Below are the code and all the weights of a small trained network. Each question names an input and a class and asks about switching units off, where a switched-off unit gives its printed mean instead of its output.

import numpy as np


def w(rows, s, z=0):
    codes = np.array(rows[::2]) - 128.0
    scale = np.full(codes.shape[1], s)
    scale[-1] = z or s
    return codes * scale


def f(y):
    return y / 2 * (1 + np.tanh(0.7978845608 * (y + 0.044715 * y**3)))


def log_softmax(a):
    a = a - a.max(-1, keepdims=True)
    return a - np.log(np.exp(a).sum(-1, keepdims=True))


def net(x, mask):
    res = np.array(x, float).reshape(1, 7) / 4 @ E
    y = f(res @ A[0][:, :-1].T + A[0][:, -1])
    res = res + np.where(mask, y, B[0][:, -1]) @ B[0][:, :-1]
    return log_softmax(res[-1] @ U[:, :-1].T + U[:, -1])


A, B = {}, {}
E = w([
[123,126,123,129,135,131,127],'x0',
[128,128,130,127,129,129,127],'x1',
[151,254,76,102,126,189,102],'x2',
[126,127,127,128,131,130,126],'x3',
[103,188,169,158,186,138,232],'x4',
[129,129,127,129,127,128,129],'x5',
[5,135,172,177,47,167,96],'x6',
],0.008)
A[0] = w([
[162,69,139,114,161,107,161,146],'neuron 0',
[209,198,73,94,179,140,95,129],'neuron 1',
[84,126,160,144,137,119,166,122],'neuron 2',
[153,110,79,115,135,122,105,142],'neuron 3',
[129,136,128,125,134,129,135,140],'neuron 4',
[157,159,91,99,150,134,129,143],'neuron 5',
[66,250,140,133,75,188,60,57],'neuron 6',
[129,137,126,126,139,123,127,138],'neuron 7',
[121,136,124,121,136,121,138,125],'neuron 8',
[144,124,105,118,118,121,99,187],'neuron 9',
[91,174,140,145,199,148,231,197],'neuron 10',
[135,112,140,114,142,121,148,121],'neuron 11',
[79,67,173,158,95,131,112,156],'neuron 12',
[135,156,121,120,144,125,153,141],'neuron 13',
[146,122,122,126,120,122,96,187],'neuron 14',
[97,82,157,142,101,132,116,142],'neuron 15',
[208,19,137,115,183,84,178,192],'neuron 16',
[111,52,121,123,79,114,45,195],'neuron 17',
[72,105,187,149,129,121,171,122],'neuron 18',
[149,185,135,125,163,123,166,141],'neuron 19',
[133,140,108,124,115,115,104,134],'neuron 20',
[110,131,140,127,134,126,146,134],'neuron 21',
[89,128,158,150,138,114,156,123],'neuron 22',
[124,112,140,138,113,132,129,135],'neuron 23',
[85,86,163,147,98,115,114,149],'neuron 24',
[154,204,133,143,173,122,208,148],'neuron 25',
[150,102,89,127,99,112,51,253],'neuron 26',
[115,154,120,139,110,139,111,117],'neuron 27',
[157,78,137,115,154,112,157,143],'neuron 28',
[133,126,105,106,121,125,114,152],'neuron 29',
[140,137,127,122,138,132,124,149],'neuron 30',
[148,105,123,130,138,127,132,137],'neuron 31',
[113,128,150,133,131,125,139,128],'neuron 32',
],0.012,0.0047)
B[0] = w([
[116,132,85,158,121,108,92,183],'neuron 0',
[167,120,235,59,142,229,153,220],'neuron 1',
[128,130,166,186,125,145,157,158],'neuron 2',
[142,126,117,135,128,188,120,158],'neuron 3',
[128,125,134,126,131,120,121,133],'neuron 4',
[156,120,174,87,127,151,118,169],'neuron 5',
[119,116,2,184,122,81,42,230],'neuron 6',
[136,129,134,121,122,123,123,132],'neuron 7',
[127,128,136,127,125,119,121,130],'neuron 8',
[140,120,107,111,131,172,125,158],'neuron 9',
[95,152,193,160,121,19,111,232],'neuron 10',
[119,135,123,141,126,117,118,137],'neuron 11',
[113,134,156,85,132,94,212,193],'neuron 12',
[131,124,148,108,130,100,113,151],'neuron 13',
[140,118,105,109,132,155,125,154],'neuron 14',
[124,138,139,94,129,104,180,168],'neuron 15',
[105,132,19,182,112,94,54,250],'neuron 16',
[116,116,68,21,137,75,179,218],'neuron 17',
[132,136,196,199,125,154,194,175],'neuron 18',
[131,117,156,78,135,70,101,180],'neuron 19',
[134,124,116,130,131,155,122,138],'neuron 20',
[122,128,143,149,133,123,133,136],'neuron 21',
[129,132,162,179,124,140,158,153],'neuron 22',
[121,138,127,121,133,122,148,135],'neuron 23',
[116,132,146,96,139,104,192,177],'neuron 24',
[128,125,179,67,139,25,91,214],'neuron 25',
[174,108,57,65,127,198,130,211],'neuron 26',
[127,124,108,140,131,119,114,143],'neuron 27',
[121,139,89,148,123,114,102,171],'neuron 28',
[136,130,118,121,132,163,122,142],'neuron 29',
[139,124,136,115,129,131,120,138],'neuron 30',
[129,131,113,128,128,138,114,140],'neuron 31',
[118,131,140,148,136,129,141,135],'neuron 32',
],0.025,0.011)
U = w([
[136,86,2,139,86,152,87,159],'0',
[132,113,182,18,166,66,181,254],'1',
[98,156,122,231,103,57,38,120],'2',
[101,153,229,204,120,139,211,9],'3',
[205,97,173,88,146,251,139,57],'4',
],0.0053,0.00088)

Each question gives the input, the list of numbers given to net, and the class t.
The units are the neurons (one row each of A and B). Each row of codes is followed by its name. A weight is (code - 128) times the scale printed after its matrix; where a second scale follows, it is the last column's (A, B and U).
mask holds one flag per neuron, in row order. A switched-off neuron (its flag False) gives its mean, the last column of its row in B, instead of its output. The means were averaged over made-up inputs and are rounded, as every weight is.
A unit's drop is (log p(t) with every unit on - log p(t) with that unit switched off) / (log p(t) with every unit on - log p(t) with every unit switched off).
The circuit of an input: a set's keep is (log p(t) with only the set's units on - log p(t) with every unit switched off) / (log p(t) with every unit on - log p(t) with every unit switched off). Starting from the 12 units with the biggest drops (on a tie, the unit counted first), units are removed one at a time, each time the one whose removal leaves the highest keep (on an exact tie, the one counted first), for as long as the keep stays at least 0.8.
units of the circuit, in order: the units of the circuit, biggest drop first
most important unit: the unit with the biggest drop
k most important neurons: the k neurons with the biggest drops, biggest first
drop when u is switched off: that unit's drop, to one decimal
input [7,2,7,2,7,7,3], class 2: most important unit : neuron 6
input [7,-5,0,8,1,-2,2], class 3: units of the circuit, in order : [neuron 16; neuron 17; neuron 25; neuron 26]
input [-7,-7,5,6,4,-4,1], class 2: 2 most important neurons : [neuron 6; neuron 17]
input [7,-3,-1,0,6,-5,1], class 3: 3 most important neurons : [neuron 6; neuron 16; neuron 18]
input [-3,6,1,-1,-3,3,-7], class 4: 2 most important neurons : [neuron 1; neuron 6]
input [8,5,0,-4,8,-5,0], class 2: 2 most important neurons : [neuron 1; neuron 10]
input [7,2,0,4,-4,5,8], class 1: 2 most important neurons : [neuron 12; neuron 16]
input [7,3,0,-8,-6,-1,-7], class 0: 2 most important neurons : [neuron 16; neuron 0]
input [-8,7,1,8,8,1,3], class 2: 2 most important neurons : [neuron 1; neuron 10]
input [-5,-7,-7,5,8,4,1], class 3: 2 most important neurons : [neuron 18; neuron 6]
input [-6,-2,1,-6,-2,-4,-8], class 4: 2 most important neurons : [neuron 1; neuron 6]
input [-8,0,-2,-6,4,6,1], class 3: 2 most important neurons : [neuron 6; neuron 16]
input [-8,-4,-1,-8,1,0,7], class 3: 2 most important neurons : [neuron 18; neuron 25]
input [5,8,-2,2,-3,-6,-8], class 0: most important unit : neuron 16
input [-3,-8,1,4,3,3,6], class 2: 2 most important neurons : [neuron 6; neuron 1]
input [-3,2,-8,0,1,1,-8], class 2: 2 most important neurons : [neuron 26; neuron 17]
input [-7,1,-2,-8,0,4,-8], class 0: 2 most important neurons : [neuron 16; neuron 10]
input [0,-6,0,0,2,-3,4], class 3: drop when neuron 16 is switched off : 0.5
input [-3,-1,-8,0,-2,6,-7], class 0: drop when neuron 15 is switched off : 0.0
input [8,6,-2,8,-6,-2,-7], class 0: units of the circuit, in order : [neuron 16]
input [6,-2,-6,-5,-6,-6,-1], class 0: drop when neuron 16 is switched off : 0.4
input [6,-3,-5,-8,1,0,8], class 3: drop when neuron 22 is switched off : 0.1
